Here are made-up objects, facts about them, and rows of numbers that follow some of those facts. Name the object behind each unnamed row.

Known rows:
fibra: [ -8   5  -9   2  -8  -5  -3   5   0  -4  -4 -21   4  -1   9  13   2   1
   8  -2  10  -9  -5   4   3   0  -6  -7   4  -2   4   1]
gruskin: [-11  24   0   6 -15  -9  22   5   9   7  -5 -45   1  -6   9   8  -2  -8
  24   1  15  -1   9   2  10  -5 -15 -24   1   6  -2  21]
vunar: [-12  16  -5   0  -5   3  11  12   0  18  12   0  -7  10 -12  12  11   0
  -1   2  13   8  -8 -17  16  -7  11  -2  24   9   2  -5]
taflir: [  2 -23 -39  30 -10  15 -14   9  11  50 -17   1  23  17  20  -6  12  11
  -7   5  11  -3  -7  38  20 -14 -18  -3  15  19 -31  26]
zovi: [ -9   7  -6   5  -5  -5  -4  12   1  -1  -2 -21   5  -3  11  11   5   5
   6  -4  10  -8  -5   0   1   3  -5  -5   8   0   7   6]
truflo: [ -3   6 -14  -6 -12   8   3  -8   3  -3   7   9  -8   6  -9   5  -1  -7
  10   7   8   0  -7 -12  23  -3  15 -10  14  -1  -9 -21]
stistos: [ -9  15  -6   1  -7   5   3   8   2   9  12   3  -6   7  -9   9   3  -4
   2   2  10   6 -10 -15  18  -1  10  -5  22   2   2 -10]
flabru: [-11  10  -8   7  -9  -5   1   8   6  -2  -2 -28   7  -5  13   6   3   2
  10  -8  11  -8  -7  -2   5   8  -6 -12  11   3   6   8]
staskar: [-12  10  -8   8  -9  -5   0   8   6  -3  -2 -29   7  -6  14   5   1   1
  10  -9  11  -8  -8  -2   5   8  -6 -13  12   4   5   8]
livem: [ -8   3  -6   3   1  -5 -12   7  -5  -4  -6 -11   2  -6   8   9   5  10
   6   1   6 -10  -2   4  -1   1  -4  -1   2  -3   5   0]
miro: [-12   6  -9   6  -5 -10  -2   2  -2   0  -6 -20   2  -9  10   6   3   2
   3  -4  10  -8  -6   1   2  -2  -7  -8   5   4   3   2]
bripen: [ -8   4 -10   2  -6  -5  -2   3   0  -5  -4 -19   3  -3   9  10   4   3
  10  -1   9 -10  -3   2   3   0  -4  -7   4   1   2   1]
brobra: [-33  16   9  -1 -23  14  12 -17 -20 -37  11 -41  28  -8   7   5  29  -5
  16  16  15  -8 -40  -4 -13 -12 -17  -1  -2  10   3 -15]
beno: [-53   0 -10  -6 -16 -35 -16 -26   1 -22   6 -49 -24  -1  -7  51  -1  27
  16 -24  13 -17  25  -3   4  28  24   4  18  15  11 -61]
nazo: [-24  19 -14  -1 -10  18 -11   2   7   2  -6  -7  -2  -5 -30   1   0  -5
   3   8  14   0  -3  -1  26  -2   2  -4  41   7  10 -11]
vufus: [-12   7  -8   5  -4  -8   0   7  -1   1  -4 -22   2  -5   9   9   7   4
   6  -3  11  -9  -4   1   1  -2  -6  -7   7   5   4   6]
zubin: [ -7  10  -9   0  -8   7   1  -1   2   1   9   6  -5   4  -8   3   0  -5
   7   4   8   3  -8 -14  21   2  12  -8  19   1  -3 -16]
gavan: [-10   6  -7   6  -4  -5  -5   6   1  -3  -2 -19   4  -5  12   7   4   4
   8  -5   9  -9  -4   1   1   5  -5  -8   9   1   5   3]
diplol: [-10  10  -6   6 -11  -2  -2  10   6  -5  -2 -32   9   0  13  10  -2  -2
  10  -7  10  -7  -7   1   5  10  -9 -11  10  -1   7   5]

There are 2 kinds of fact about the objects: Σ, κ.
Σ: uses; κ: refers to
zosiklur Σ mekin; zosiklur Σ rostil; zosiklur Σ vesten; gukek Σ kaplipul; gukek Σ rostil
gukek Σ livem; gukek Σ rakar; gukek Σ fliboflen; gukek Σ sustan; siplik Σ nitur
gobri Σ sapur; gobri Σ nasobrik; gobri Σ siplal; gobri Σ zovi; donir Σ grotu
donir Σ nitur; donir Σ dape; donir Σ sapur; donir Σ dalal; donir Σ gukuzun
pufor Σ flunu; pufor Σ puzami; pufor Σ miro; tedrudram Σ drivul; mustis Σ staskar
mustis Σ zogrun; mustis Σ flistidi; keri Σ sustan; tafum Σ losum; tafum Σ bukles
plukur Σ trunol; plukur Σ daplas; plukur Σ brozol; plukur Σ trasor; stistos Σ fibra
stistos Σ repla; stistos Σ zege; stistos Σ fibrom; stistos Σ gukuzun; gripil Σ vagrar
gata Σ nustas; gata Σ vagrar; ragru Σ skavi; ragru Σ drepu; ragru Σ staluk
truflo Σ gidri; truflo Σ skiplok; truflo Σ klukin; tekun Σ noskiplum; tekun Σ flabru
tekun Σ fibrom; kografam Σ daplas; kografam Σ broskor; dosti Σ trovik; dosti Σ beno
dosti Σ mereplos; dosti Σ ruklo; dosti Σ rusun; druval Σ rostil; druval Σ trunol
druval Σ vupletrer; vifin Σ diplol; vifin Σ nustas; vifin Σ sapur; ragral Σ taflir
ragral Σ botroplem; niba Σ kaplipul; niba Σ nustas; puvil Σ skavi; puvil Σ klutru
puvil Σ britrol; puvil Σ flunu; puvil Σ stutrum; pasi Σ sigar; pasi Σ batel
pasi Σ zovi; sufu Σ pluvu; suzan Σ flunu; boki Σ ruklo; naflim Σ truflor
naflim Σ sebik; naflim Σ storur; naflim Σ begom; staskol Σ kagrokur; staskol Σ goben
reri Σ fliklor; reri Σ vufus; zufo Σ plitra; zufo Σ nuskostul; fefus Σ banezil
fefus Σ vonubek; fefus Σ tofigris; fefus Σ skoski; fefus Σ trasor; fefus Σ botroplem
gavak Σ foful; vunar Σ stemon; vunar Σ nuskostul; vunar Σ dalal; vunar Σ staluk
vunar Σ siplal; bripidal Σ britrol; pepir Σ mereplos; grodin Σ gavan; grodin Σ klakles
grodin Σ fliboflen; zubin Σ gidri; drabal Σ brefun; drabal Σ nasobrik; drabal Σ drakos
fleseko Σ ruklo; nadragil Σ grotu; nadragil Σ dugra; nadragil Σ fliklor; nadragil Σ nuskostul
nadragil Σ dreskur; skaros Σ nopa; skaros Σ siplal; suta Σ bripen; suta Σ klukin
nake Σ mekin; nake Σ gifali; nake Σ broklek; stovur Σ sapur; stovur Σ sikiflil
stovur Σ vupletrer; bastu Σ taflir; bastu Σ dofus; bastu Σ gradral; bastu Σ skoski
dusti Σ trenitru; broklok Σ trunol; gozul Σ beno; gozul Σ gavan; gozul Σ flubin
grokis Σ sebik; grokis Σ rakar; grokis Σ sikiflil; nazo Σ skavi; nazo Σ dozin
nazo Σ kaplipul; nazo Σ flalek; nazo Σ botroplem; duseflik Σ trenitru; duseflik Σ puzami
duseflik Σ zabra; duseflik Σ vagrar; duseflik Σ batel; risu Σ fibra; risu Σ flini
risu Σ nustas; risu Σ britrol; risu Σ pluvu; risu Σ didran; brusko Σ botroplem
fiplos Σ grubak; bagen Σ fliklor; bagen Σ flalek; tovur Σ stemon; tovur Σ tribra
tovur Σ gukuzun; tovur Σ brudovu; dukul Σ fope; dukul Σ dozin; dukul Σ broklek
dukul Σ nasobrik; brobis Σ flistidi; rodokik Σ grotu; rodokik Σ flomus; rodokik Σ fibrom
kebro Σ dofus; kebro Σ britrol; kebro Σ vesten; kebro Σ klukin; drakos κ grupum
grode κ gavan; sustan κ staluk; goben κ staluk; donir κ skiplok; zege κ rafedal
gavan κ grotu; gavan κ keri; sapur κ mufes; stogim κ goben; brobra κ dreskur
brobra κ flistidi; staskar κ rodokik; vesten κ donir; vesten κ zubin; vesten κ siplal
broskor κ mufes; broskor κ trunol; broskor κ dibruflu; gresul κ duseflik; gresul κ gripil
stistos κ bastu; stistos κ brozanu; fliklor κ kografam; trovik κ tafum; gidri κ nazo
gradral κ kebro; gradral κ zovi; grubak κ banezil; gata κ daplas; brozanu κ sufu
vagrar κ ragral; flofor κ rodokik; flofor κ dedo; fliboflen κ dusti; kografam κ puvil
kografam κ grubak; druval κ naflim; mufes κ gifali; ragral κ motrale; batel κ gripil
staluk κ rodokik; puvil κ reri; nuskostul κ grupum; sufu κ flini; skebrir κ flistidi
fizos κ gata; fizos κ skoski; kemikik κ nazo; kemikik κ dape; kemikik κ britrol
taflir κ vestom; britrol κ klutru; nopa κ skoski; reri κ mufes; gavak κ siplal
mereplos κ sebik; mereplos κ risu; zovi κ dape; bripidal κ fleseko; bripidal κ fibrom
zubin κ rodokik; vonubek κ gata; vonubek κ reri; dibruflu κ sufu; dibruflu κ dape
sastul κ nasobrik; sastul κ vesten; skiplok κ drivul; diplol κ nasobrik; beno κ foful
bastu κ gidri; nitur κ zabra; nitur κ brozanu; rafedal κ livem; rafedal κ gradral
dusti κ gata; dalal κ ragral; gozul κ banezil; gozul κ britrol; dugra κ grotu
nazo κ begom; flabru κ stistos; flabru κ ragru; flabru κ kografam; dape κ klutru
duseflik κ niba; flubin κ gavak; flubin κ kebro; flubin κ trunol; dugal κ kaplipul
dugal κ batel; flalek κ didran; fiplos κ ragral; bagen κ grotu; bagen κ vagrar
begom κ rodokik; gruskin κ grupum; rakar κ mufes; rakar κ dugra; rakar κ dedo
rakar κ drivul; flunu κ dozin; rodokik κ drivul; nasobrik κ puvil; nasobrik κ gripil

Name these rows:
No name comes twice in this set of rows, the named rows included.
[ -7   6  -8   1   1  -7  -4  14  -3   3  -1 -12   1  -4   8  13  11  10
   2  -2  11  -8  -5   0  -2  -3  -1   1   5   0   8   8] => grotu
[ 11 -30 -34  28  -1   6 -19  10  -2  52 -13  21  16  17  22   0  16  18
 -15  11   7   0  -6  38  11 -22 -14   8  -1  11 -34  20] => vestom
[ -4   5 -12   1  -6  -4  -4   4   3  -8  -3 -16   3  -4  12   8   3   4
  10  -3   9 -11  -7   0   3   3   0  -9   4  -2   2   1] => gidri
[ -8  12  -7   0 -10   7  -2   1   2   1   8   3  -4   5 -11   9  -3  -9
   3   4   7   5 -10 -10  21   1   7  -7  19  -4   0 -19] => sufu
[-16  13   2  17  -8 -14 -10   6  -5   0  -4 -30   8 -12  10  12 -12  -9
  -8  -8   8   1 -15   5   5   3 -24  -7   6  -6  13  -5] => vagrar
[ -9   5  -1   0  -5   9  -4  -7  -3   3   4   2  -3   7  -5  -4  -5   2
  13   9   2   3   1 -16  21   5  12  -6  14   4 -11 -24] => zosiklur
[ -7  11  -1   2 -12   1   1  20   7   0   2 -33  12  10  14  16  -1   2
  15  -7   9  -4  -5  -3   5  12  -5  -7  10  -4   7   5] => sapur
[-12   9  -6   9  -4  -9  -5   6  -1   0  -3 -21   4 -10  11   7   1   2
   2  -5  10  -6  -7   0   2   2  -9  -6   7   1   7   3] => batel
[ -6   3  -9   1  -2  -6 -11   7  -3  -6  -5 -11   2  -6   8  13   3   6
   4   0   8 -10  -5   5   0  -2  -4  -1   1  -6   5  -1] => flini
[  4   1 -22  -5 -14  -4  -4  -4   6 -18  -6 -10   1  -9  10  12  -3  -8
   9  -1   9 -13 -18   3  11  -3   1 -13  -3 -10  -2  -6] => britrol

Now the same objects, written a new way:
Named rows:
suzan: [ 12  26  15   9 -10  13  12   2 -18 -24 -30 -28  -7   0 -11  -3   1   4
  20   3   1  17 -18  -5   0   4  22]
zubin: [-12  34  38   5  -9   9  40   9 -22 -48 -28 -48  24  10   6  12  -2  15
   9  16  19   1   0  25   1  12  40]
truflo: [  1  20  10   3 -21  16   7   2 -14 -20 -21 -31  -1  -1 -11   7   0   3
  11   5   4   9 -14  -2   0  16  28]
rodokik: [-14  45  34   1  -9  16  48  15 -48 -40 -44 -64  33  14  16  19 -11   1
  16   5  15   2 -12  32   1  21  46]
pepir: [  4  23   5   1 -18  15  16  -3 -18 -20 -24 -37  -6  -2 -10  -3 -10   5
  15   3  -4  12 -12  -2   3  11  23]
tekun: [  2  27   4   4 -18  20  13  -3 -18 -23 -19 -37   0   1  -6   2  -6   3
  13   3  -7  12 -13  -4   2   7  20]
grokis: [  0  27   4   2 -16  21  14  -2 -12 -20 -18 -40  -1   1  -5   6  -9   2
  12   3  -2  13 -12  -6   4  11  20]
vunar: [ -3  30   1   5 -21  22  14  -1 -23 -26 -17 -36   4   2  -3   2  -6   2
  12   3 -10   9 -16  -2   4   2  20]
sigar: [ -5  16   9   3  -6  12  12  -3 -23  -5 -18 -23  -1  10  -3   4  -6  10
  10  -4  -5  14  -8  -2  10   5  19]
stogim: [  4  31  17   4   6  -2  23  -5 -35 -29 -22 -36  17  21   2  13   5  14
 -14   6  12  14   7  19  10  12  19]
mekin: [ -6  17  10   3  -7  12  12  -2 -18  -4 -17 -25   1  10  -3   5  -4   9
   9  -6   0  14  -7  -4   7  11  21]
storur: [ -6  17   8   2  -6  13  13  -3 -20  -5 -16 -22   0  11  -2   5  -6  10
   9  -5  -5  14  -8  -3   7   6  20]
zege: [-12   3 -20  22 -10  10  22   2  -4  -3 -12  -9   3  13   4  12  -7  38
  19  17  11   2  -6 -15  12  -9   8]
livem: [-21  -3 -12  15 -13  21  28  14 -11   9 -26 -14   3  11  11  19 -21  25
  35   7  13   5 -15 -18  11  -5  28]
flofor: [ -4  34  26   5   9  -4  38  -1 -29 -30 -18 -40  25  27   9   5  13  28
 -11  12  15   9   7  32   5  26   9]
staskar: [ -4  36  29   6   7  -3  38  -2 -35 -29 -25 -43  24  24   8  15   4  22
 -11   8  18   8   7  28   7  18  20]
fope: [ -6  16   8   2  -7  11  11  -4 -22  -4 -17 -24  -1   9  -2   3  -6  10
  10  -5  -5  14  -8  -3   8   8  20]
kagrokur: [ -5  16  10   2  -6  12  12  -2 -22  -6 -17 -21  -2   9  -2   5  -6  11
  10  -5  -5  13  -8  -2   7   5  20]
klukin: [ -8  11  12   4 -12   8   4   2 -20  -3 -18 -18   2   7  -7   9   1   9
   6  -2   3  11  -9   1   5  14  27]

Name these rows:
No name comes twice in this set of rows, the named rows included.
[-21  18  41   9  -2   3  34   5  -9 -36 -12 -24  17  14   7   5   4  34
   6  12  16  -1  10  21   5  -2  29] => vesten
[-16  15  44   7  -8   5  11 -13   4 -26  10 -18 -13  -1  -7 -15  -2  31
   3   0 -14   1   7   8   9 -20  18] => dugal
[ -9  41  -1 -26   5  40  16  23  19 -14 -50 -21  -3  27  -9  -3 -12 -10
  38   6 -33  14 -17  34 -18  21  13] => gata
[ -6  52  36  16 -10  11  19 -12  16  -9 -20 -55  -7 -10 -10  11 -16  19
  15 -10 -18  -5 -16  29 -17   9  17] => kografam
[ -1  34  23   4   6  -1  30  -5 -33 -30 -23 -42  21  23   3  19   3  17
 -15   5  17  13   9  20   9  19  20] => sustan
[  9  23  22   2 -21  11  29 -11 -24 -20  15 -52  -1   5   7 -39  31  30
  14  16  -9  17 -25  -2   0  42 -19] => bagen
[ -4  47  31  16 -16  10  15  -9  -5  -1 -30 -57 -10 -10  -7  23 -20   9
  18 -12 -18  -3 -28  24 -12  11  28] => ragru
[ -2   8  22   3 -15  14  16  -9 -28   3  17 -38   1   5   8 -29  21  26
   6   4  -9  17 -19  -5  11  34 -12] => dalal
[-18   1 -19  27 -12   9  30   5  -2   4 -20 -13   4  14   9  23 -14  44
  26  19  18  -3 -10 -13   9  -7  13] => gradral
[  1  18   5   1  -8   0  10 -13 -17 -13  -9 -24  -8  16  -7  10  -1  17
   1   0  -5  16  -3  -8   5   5  16] => taflir
[-20  52  16   0 -14  22  33   7  12 -21 -30 -26   9   8   1  -9  -3  12
  43  -1 -22  -3 -20  34 -26  12  18] => reri
[-12  25  -6  29  -3   4  28   0   2  17 -25 -32   5  11   8  27 -14  41
  16   8   5  -5 -17  14  -5  11   4] => dibruflu
[  9  29   2   5  -9  21  15  -9   4 -26 -12 -37   5  -4 -12   4  -6   3
   1   0   9  20  -3 -17   6  16  10] => druval

The same objects again, as new rows of numbers:
Some rows with their names:
fibra: [  4 -21 -12   8  -7  26   2   2  -5 -16   7  27  -3 -15   5   2 -30 -13
  16 -17 -17 -24 -34  34  42 -49  -2 -13  -3  -3   0  21  47  10 -27  -3
   9  -7 -16   5  -3 -20  -8]
skoski: [  1 -20   2  -1  -8  30  -1  13  -5   0  27   7  -4  -9  11   1 -15   7
  -9 -24 -12 -27 -26  28  38 -45  10 -21  11 -15  32  10  47  15 -22   1
  10 -20   2  -4   3  -5  -3]
goben: [ -2 -19 -18   3   2  29 -13  10  -9   3  16   0  -8 -12  -3  -6  -7  21
 -14 -23 -16 -23 -17  32  23 -34   7   0 -12   7   2  13  10 -12  -7   1
  36   0 -25  22  -4   0  -3]
sikiflil: [ 22 -14   0   8  -4  13  -2   4  -9  -5  11  20   5 -21   7   0 -15 -16
   8 -29  -8 -24 -25  34  40 -41  -4  -4   2 -11  14  23  35  15 -12  -5
   0 -20 -13   9   4  -4  -7]
flistidi: [  4 -31 -20   5   0  12  -8  17  -1  11  19   9   0 -14   3   0 -17   4
  -1 -27 -15 -35 -20  31  36 -43  -1 -12   6   3   8  17  49   5  -7  -6
  19 -15 -12  11   8 -19 -11]
beno: [  9 -10  -5  -6  -7  14  -3  12 -12   7  16  -8 -20 -26 -11 -11 -14   1
   8 -20 -19 -23 -11  21   7 -41   2   5   2  -4   5   6  23 -17 -14  -1
  20  -5 -23  10 -13  17 -15]
fliboflen: [ 14  -9   3   3  -6  26  -4   6 -16  -6  20   4  -5 -23 -10  -6 -11  -7
  -2 -22 -10 -10 -12  24  15 -35  18   5  -6 -10  18   7  19  -7 -15   1
  16 -11 -18  11 -11  31  -7]
plitra: [  5 -28  -6   5  -6  15   4   9   5  -4  28  18   0 -11  15   2 -29  -1
  13 -22 -23 -29 -27  31  32 -46   1  -3   5   5  15  18  34   5 -16  -7
   2 -10 -12  -2   7 -20  -5]
grodin: [ 24  -8   7  -1 -16  23  -5  17 -14   6   1  12 -11 -17 -11   2 -22 -22
  22 -21 -18 -32 -16  40  25 -40 -15  -4  17  -5  19   7  29   0 -15  -8
   9 -12  -7   9  26 -10 -14]
gukek: [ 29  -9  14   0 -15  31  -3  14 -19  -3  -1  17  -8 -14 -10   8 -19 -20
  14 -21 -12 -26 -19  44  29 -34 -13  -4   9  -1  26   8  22  10 -19  -5
   0 -13  -6   5  32 -19 -14]
broklek: [ 13 -19   8  10  -5  15   0  12  -4  -2  19   7   0 -18   5   1 -21  -4
   3 -23 -11 -27 -27  34  38 -51   2 -11   7  -9  22  19  35  12  -9  -8
   1 -17  -4   3   0 -11  -3]
nazo: [  5 -14  22   0 -13  39  -5  10 -25  -6   8  -2 -11  -4  -8   4 -18  14
  -6 -17 -25 -20 -26  49  18 -35   0  -4 -18   5  39   3 -18  -7 -23  -1
  16   1 -14   5   9 -11 -10]
rodokik: [ 12 -21  -4   5  -8  45 -14 -12   2 -21  -8  22 -12  10  27 -20  -8  17
  14 -17 -23 -27 -32  49  26 -32 -14   9   4   8  -5  11 -29 -18 -29   2
  57  38 -22  29  15 -21   8]
zubin: [  2 -13  -4   3  -8  55 -21   0 -10  -5  -7   4 -19   5   8 -13  -4  22
  -7 -20 -11 -28 -27  45  33 -35  -7  -7  -3 -10  -1   7  -8 -14 -27  10
  61  19 -18  31   4 -13   3]
repla: [  4 -23 -14   6  -8  21   3   4  -2 -14  13  27  -1 -11   9   4 -28 -13
  16 -16 -23 -24 -31  33  34 -46  -7  -8   0   4   5  21  43   6 -27  -5
   8  -9 -19   6   3 -19 -12]
gobri: [ 16 -23   8   7  -8  25  -1  12  -7  -6  11  20   0 -12  -8   8 -28  -9
  20 -18 -21 -28 -26  43  28 -44  -3  -5  -2  15  27  14  14  11  -6 -15
  -6 -10  -4   5  26 -28  -4]
drivul: [ 11 -26 -10   7  -4  16 -11   9   6   5  12   6  -3  -9  12  -9 -15   3
   3 -25 -14 -37 -19  35  38 -42 -10 -13  18   2   3  10  38   5 -16  -7
  26  -1  -8  16   7 -25  -4]
tekun: [  7 -21 -13   2 -10  28   0   7  -7 -11   3  29  -4  -5   1   9 -28 -16
  17 -16 -26 -28 -26  42  30 -38 -11  -7   5  16  11  12  34   3 -24  -5
  12  -6 -16   2  27 -31 -15]
dofus: [ -1 -13  -1   2 -11  29  -2  13  -7  -3  21   8  -8 -12   8  -1 -19  -1
  -2 -21 -11 -24 -28  34  47 -50  -1 -24   8 -21  21  14  49  15 -30   2
  13 -17  -5  -2  -1 -14  -9]

Rows to name:
No name comes twice in this set of rows, the named rows included.
[ 21 -10   2  -8 -18  19  -5  24 -13  17   5   6 -19 -15 -15   1 -27 -19
  23 -16 -26 -41  -7  37  14 -44 -10  -6  19   3  13  -3  34 -12 -11  -8
  13  -5 -10   4  32 -16 -13] => dosti
[ 18 -15   9   8 -12  34  -3  11 -11  -8   3  17  -6 -17 -10   6 -23 -20
  16 -18 -15 -25 -26  43  33 -47  -8 -12   1  -4  22  11  25   9 -17  -7
   3 -14  -6   3  18 -20  -9] => niba
[  3 -16  -1  14  -5  36 -11  12 -17  -4   3  -4 -13 -23 -42   6 -24   6
   1 -12 -21 -14 -22  47  18 -41  -2  -7 -24  22   9  12  -7  -3  -2 -10
  17  -3 -14  14   7 -22  -9] => duseflik
[ -6 -10  -1   5 -10  44  -4   7 -21 -16   2   2 -11 -13 -19   3 -21   1
  -3 -11 -19  -7 -25  38  28 -39   0 -12 -15   5  20   7  11  -1 -30   2
  21   0 -17   8  -1 -10 -13] => bripidal
[  7 -26   4   8  -1  39  -7  -6   4 -16  19  10 -14  -1  29 -16 -13  29
   1 -19 -16 -32 -40  40  33 -46   5   2  -3 -11   2  24 -20 -17 -14   1
  43  22 -17  24 -14   2  20] => staluk
[ 23 -13   6   4 -11  20  -4   9 -16  -1  10  10  -3 -17  -6   4 -18 -23
  16 -25 -16 -30 -14  43  34 -39 -13  -9  11  -4  23  10  30  10 -19  -4
   1 -18  -6   7  17 -15 -14] => keri
[  6 -13   5   0 -17  42  -4  15 -18  -5  -5  15 -10  -6  -9   8 -25 -15
   3 -15 -16 -22 -28  47  33 -42  -8 -25   3  -6  27   4  35  13 -29   1
  12  -9  -4   1  23 -30 -15] => kebro
[  8 -30   0  12  -1  12   3   5   5  -7  29  17   2 -15  10   3 -25  -6
  14 -22 -20 -31 -30  31  36 -49   1  -5   1   0   4  27  31  10  -7 -12
  -4 -14 -10  -2  -3 -14  -1] => siplal
[ -5 -18   6   1  -6  24   1   8  -8 -13  26  -3 -10 -20   2  -4 -17  11
  -8 -18 -20 -12 -27  29  23 -44  10   0  -9   1  24  14   9   1 -19  -2
   6  -5 -12   0 -16   5 -10] => flalek
[ 14  -3   6 -12 -14  24  -7  24 -24   6  -3  -3 -21 -23 -20  -1 -21  -4
  -1 -18 -20 -16 -13  31   1 -35  -1   9  -8   3  14   2   9 -20  -9  -5
  25   1 -26  11  11   0 -22] => gozul
[ 11 -15  -3   6 -16  39  -1   8 -16 -11  -7  23  -9 -10 -16  10 -29 -25
  21 -11 -20 -21 -27  46  34 -43 -13 -17  -1   4  17   6  29   9 -24  -6
  11  -9  -7   6  26 -36 -14] => risu
[  7 -24   1   6  -8  19   4   9  -2  -4  25  13  -6 -14   6   2 -28  -5
   9 -19 -21 -29 -32  35  35 -49  -1 -12   3   0  15  18  35   8 -15  -8
   3 -11  -5   0   1 -19  -4] => drepu
[  6 -19 -18  -8  -7  17  -3  17  -5  -2   9  14  -7 -13  -2   7 -23   1
  -4 -18 -11 -30 -11  36  38 -45  -1  -4  24   9   6  18  36   0 -15  -7
  12 -20  -1  12  11 -29  -5] => motrale
[  0 -12  -2  10   0  33  -4   3 -10 -16  12   7 -13 -31 -13  -2 -11  -2
   1 -19 -16  -9 -31  32  24 -41  -1   5 -23   2   0  33   7   4  -5  -2
   9 -10 -26   5 -12  -4 -15] => diplol

